Below are the code and all the weights of a small trained network. Each question names an input and a class and asks about switching units off, where a switched-off unit gives its printed mean instead of its output.

import numpy as np


def w(rows, s, z=0):
    codes = np.array(rows[::2]) - 128.0
    scale = np.full(codes.shape[1], s)
    scale[-1] = z or s
    return codes * scale


def f(y):
    return np.maximum(y, 0)


def log_softmax(a):
    a = a - a.max(-1, keepdims=True)
    return a - np.log(np.exp(a).sum(-1, keepdims=True))


def net(x, mask):
    res = np.array(x, float).reshape(1, 5) / 4 @ E
    y = f(res @ A[0][:, :-1].T + A[0][:, -1])
    res = res + np.where(mask, y, B[0][:, -1]) @ B[0][:, :-1]
    return log_softmax(res[-1] @ U[:, :-1].T + U[:, -1])


A, B = {}, {}
E = w([
[147,110,181,126,107,154,193],'x0',
[145,151,155,123,146,89,101],'x1',
[178,231,80,27,153,86,206],'x2',
[109,209,185,199,8,66,138],'x3',
[1,153,206,72,158,68,52],'x4',
],0.0093)
A[0] = w([
[197,181,97,163,67,73,202,181],'n0',
[76,121,246,161,115,108,124,182],'n1',
[180,117,78,139,229,180,150,253],'n2',
[117,170,164,136,112,109,112,150],'n3',
[107,142,215,89,148,113,108,136],'n4',
[104,172,101,201,125,74,103,199],'n5',
[100,141,101,164,89,166,159,96],'n6',
[117,122,164,73,130,163,220,132],'n7',
[173,97,91,91,153,147,168,151],'n8',
[126,130,130,163,95,122,91,156],'n9',
[128,86,92,180,82,160,136,194],'n10',
[100,149,79,78,172,75,113,120],'n11',
[190,175,110,181,103,107,144,138],'n12',
[169,91,131,129,168,162,146,112],'n13',
[131,143,118,141,141,115,116,70],'n14',
[153,219,219,110,112,61,133,195],'n15',
[175,147,119,166,69,136,151,76],'n16',
[138,90,118,158,103,161,174,254],'n17',
[94,153,76,98,169,103,102,102],'n18',
[121,160,140,128,79,82,116,136],'n19',
[109,133,155,119,76,107,94,178],'n20',
],0.013,0.0045)
B[0] = w([
[101,229,115,178,91,127,145,252],'n0',
[117,85,131,166,143,210,157,242],'n1',
[103,122,89,1,84,243,171,249],'n2',
[150,138,115,187,181,153,157,183],'n3',
[100,99,235,172,138,88,115,205],'n4',
[194,122,100,111,142,170,159,199],'n5',
[208,156,74,189,154,66,83,164],'n6',
[93,138,150,133,49,152,91,193],'n7',
[106,118,121,78,84,187,136,210],'n8',
[129,123,113,72,162,220,164,179],'n9',
[195,148,116,40,174,185,77,203],'n10',
[240,167,95,104,164,51,104,200],'n11',
[120,148,103,212,74,99,67,201],'n12',
[82,106,143,83,119,233,185,182],'n13',
[108,142,123,124,136,128,107,133],'n14',
[130,181,165,189,180,135,128,245],'n15',
[97,129,98,173,93,67,54,190],'n16',
[207,141,111,111,74,156,58,207],'n17',
[175,131,136,64,174,77,63,182],'n18',
[139,117,100,193,184,123,131,190],'n19',
[170,93,164,148,186,166,129,190],'n20',
],0.0077,0.014)
U = w([
[207,131,148,162,216,110,26,154],'0',
[139,169,129,149,19,164,85,214],'1',
[190,95,104,49,186,210,156,202],'2',
[190,224,56,175,159,72,93,141],'3',
[111,109,126,128,126,71,138,30],'4',
[86,130,255,216,177,149,173,78],'5',
[142,145,180,19,210,75,108,136],'6',
[131,89,132,135,61,56,72,3],'7',
],0.009,0.0032)

Each question gives the input, the list of numbers given to net, and the class t.
The units are the neurons (one row each of A and B). Each row of codes is followed by its name. A weight is (code - 128) times the scale printed after its matrix; where a second scale follows, it is the last column's (A, B and U).
mask holds one flag per neuron, in row order. A switched-off neuron (its flag False) gives its mean, the last column of its row in B, instead of its output. The means were averaged over made-up inputs and are rounded, as every weight is.
A unit's drop is (log p(t) with every unit on - log p(t) with that unit switched off) / (log p(t) with every unit on - log p(t) with every unit switched off).
The circuit of an input: a set's keep is (log p(t) with only the set's units on - log p(t) with every unit switched off) / (log p(t) with every unit on - log p(t) with every unit switched off). Starting from the 12 units with the biggest drops (on a tie, the unit counted first), units are removed one at a time, each time the one whose removal leaves the highest keep (on an exact tie, the one counted first), for as long as the keep stays at least 0.8.
units of the circuit, in order: the units of the circuit, biggest drop first
most important unit: the unit with the biggest drop
k most important neurons: the k neurons with the biggest drops, biggest first
drop when u is switched off: that unit's drop, to one decimal
input [-7,0,-6,5,0], class 2: units of the circuit, in order : [n9, n5]
input [-2,-2,-3,5,-4], class 3: 2 most important neurons : [n2, n6]
input [-3,7,-7,2,-5], class 2: units of the circuit, in order : [n9]
input [8,5,-6,7,-8], class 3: units of the circuit, in order : [n6, n2]
input [1,5,-7,4,0], class 2: units of the circuit, in order : [n9, n0]
input [-4,1,7,0,4], class 0: units of the circuit, in order : [n18, n2]
input [-6,1,2,0,3], class 0: units of the circuit, in order : [n2, n0]
input [0,-8,-6,5,-1], class 0: units of the circuit, in order : [n2, n10]
input [-5,2,8,8,8], class 0: units of the circuit, in order : [n11, n4, n20]
input [-6,8,-6,4,-2], class 0: 3 most important neurons : [n2, n13, n8]
input [-3,4,3,4,7], class 0: 2 most important neurons : [n11, n18]
input [-8,4,8,-2,0], class 6: 2 most important neurons : [n18, n2]
input [6,-8,8,2,2], class 1: 2 most important neurons : [n7, n18]
input [-3,2,4,5,7], class 0: most important unit : n11
input [-5,6,0,6,2], class 5: drop when n10 is switched off : 0.1
input [0,1,5,0,-1], class 3: drop when n12 is switched off : 0.0
input [-7,-1,-4,2,-2], class 2: drop when n10 is switched off : 0.2
